Two labels a row:
[ 3.10  1.41 -1.15  2.39  0.08 -2.39  1.02  0.86  0.28 -0.69  0.40 -1.82
 -2.12  1.97 -0.41 -0.06  0.62 -0.42  3.97 -0.66  1.05  0.78 -0.52 -1.32
 -0.47 -2.42  0.32 -0.35 -3.18 -1.12 -0.18 -1.56 -1.04] : R/Cg
[-5.96 -1.25  0.49  2.23 -0.70 -0.66  0.58 -1.92 -0.50 -0.65 -0.13 -0.47
 -2.07 -1.26 -1.46 -0.26 -0.32 -0.32 -0.11 -0.33  2.28 -0.28 -0.46 -0.65
 -2.14 -4.38  0.11 -0.77 -2.52 -0.88  0.00 -0.29 -0.11] : R/DP
[ 4.23  1.72 -0.41  4.01 -0.47 -2.37  0.53 -0.18  0.24  0.04 -0.25 -0.61
 -0.59  0.26  0.45 -0.19 -0.28 -0.07 -0.33 -1.09 -0.09  1.45 -1.21 -0.89
  0.18 -2.12 -0.06 -0.35 -2.00 -0.36 -2.10 -0.78 -0.43] : Q/Cg
[-1.63  0.28 -0.31  3.48 -1.22 -0.75  0.72 -1.96  0.05  0.04  0.12  0.06
  0.44 -0.74 -0.88 -0.55 -0.82 -0.48  0.67 -0.61  1.79  0.70 -0.85 -1.43
 -1.84 -4.47 -0.57 -0.41 -2.21 -1.39 -1.88 -0.10  0.20] : Q/DP
[ 0.29  0.43  0.19  6.38 -0.50  0.60  0.43 -0.74  0.73  0.17 -2.00  0.00
 -0.14 -1.09 -0.62  0.07 -0.36 -0.64  0.35 -0.71 -0.14  0.38 -0.45 -0.26
 -0.23 -4.34 -0.02  0.19  0.37  0.29  0.99  0.99 -0.53] : Q/DP
[-0.89 -1.91  2.08  6.78  0.53  2.46 -1.12  1.91 -0.71  0.26 -3.67  0.43
 -3.46 -1.16 -2.25  0.30  0.50 -0.87  2.23  1.81 -0.15 -2.60  1.76 -2.94
  0.84 -2.30  1.23 -0.10  4.30  2.66  3.86  1.52 -2.62] : N/DP
[ 1.76  0.61 -1.36 -3.19 -0.30  0.43  1.01  1.00  1.93 -1.08  0.19 -1.81
  0.91  2.41  0.15  0.05  0.89  0.47 -3.30 -0.70  0.05  0.68 -0.42  1.90
  0.05 -1.55 -0.36 -0.97 -4.16 -1.98  1.50  1.18  0.09] : R/Cg
[-3.30 -0.31  1.42  8.37 -1.34 -0.89  0.90 -2.66 -0.30  0.08 -2.93  0.08
 -1.72 -1.25 -1.29 -0.52 -0.54 -0.60  0.41 -1.93  1.09  0.53 -1.57 -1.59
 -1.03 -8.16  0.53 -1.59 -3.41 -0.14 -1.03  1.04 -1.07] : R/DP
[-4.63 -0.81  0.41  0.96 -0.41 -1.63  0.46 -2.07 -0.20 -0.38 -0.75  0.74
 -0.81 -1.15 -0.55 -0.12  0.66 -0.36  1.55 -0.75  0.78  0.44 -0.73  1.18
 -1.56 -5.15  0.06 -0.14 -1.67 -1.34 -0.20  0.21 -0.01] : R/DP
[ 0.55  0.00  0.15  0.02  0.31 -3.01 -0.20 -2.10 -1.44  0.95 -1.18  2.92
 -0.06 -2.83  0.32 -0.41  0.86 -0.25  3.59 -0.59 -0.39  0.16 -1.00 -0.99
 -0.52 -3.89  0.06  0.57 -2.33 -2.08 -3.71 -1.94 -0.30] : Q/DP
[-1.73  0.08 -0.48  2.35 -0.13 -1.47 -0.11 -1.96 -0.60  0.67 -1.06  1.88
  0.01 -1.99 -0.84  0.09  0.48 -0.82  2.82 -0.50  0.68  0.02 -0.61 -0.84
 -1.81 -5.41  0.18  1.10 -1.74 -1.77 -0.92 -1.04 -0.05] : Q/DP
[ 6.42  3.68 -2.71  0.41 -0.48  0.70  1.12  1.15  2.38 -0.18 -0.16 -1.84
  2.36  2.78  1.02  0.46  0.19 -0.20 -2.86 -1.50 -1.82  1.77 -0.82  1.45
  0.95 -1.24 -0.42  0.18 -1.93 -0.81  1.19  0.77  0.57] : Q/Cg
[-0.33  0.92 -0.11  6.70 -0.81 -1.04  0.67 -1.60 -0.63  0.56 -1.85  0.42
 -2.03 -0.45 -0.79 -0.14 -0.88 -0.53  0.89 -1.47  0.45  0.71 -1.75 -1.76
 -0.93 -6.33  0.38 -0.40 -1.98  0.13 -1.24 -0.15 -0.42] : Q/DP
[ 0.45  0.54 -0.06  5.46 -0.56 -0.80  0.04 -1.59 -1.10  1.24 -2.09  1.52
 -0.86 -1.63 -0.59 -0.08 -0.65 -0.76  3.37 -0.38  0.29 -0.30 -0.90 -2.57
 -0.64 -4.83  0.40  0.32  0.01  0.47 -1.77 -1.13 -0.39] : Q/DP
[ 1.68  1.34 -0.92  0.96  0.28 -2.14  0.48 -0.61  1.30 -0.52 -1.20 -0.17
 -0.21  0.22  0.54  0.25  1.55 -0.75 -1.03 -1.80 -0.92  1.90 -1.01  1.90
  0.01 -3.92  0.34  0.42 -4.12 -1.44 -0.04  0.14 -0.32] : R/Cg
[ 3.23  1.30 -0.63  8.32 -0.04 -0.41  0.12  1.55 -0.22 -0.04 -2.06 -1.43
 -3.31  1.02 -1.45  0.28  0.15 -1.04  1.30  0.17  1.12 -0.32  0.28 -3.74
 -0.12 -3.78  0.93  0.75  0.90  0.21  2.43 -0.43 -1.93] : N/DP
[-5.10 -2.17  1.62 -0.61  0.32 -1.50  0.38 -0.84 -0.67 -1.09  0.75 -0.28
 -1.51 -0.27 -0.78 -0.27  0.46 -0.19 -0.54 -0.36  1.51  0.08  0.17  1.23
 -0.81 -0.12  0.33 -0.41 -1.13  0.10 -0.03 -0.57 -0.39] : R/DP
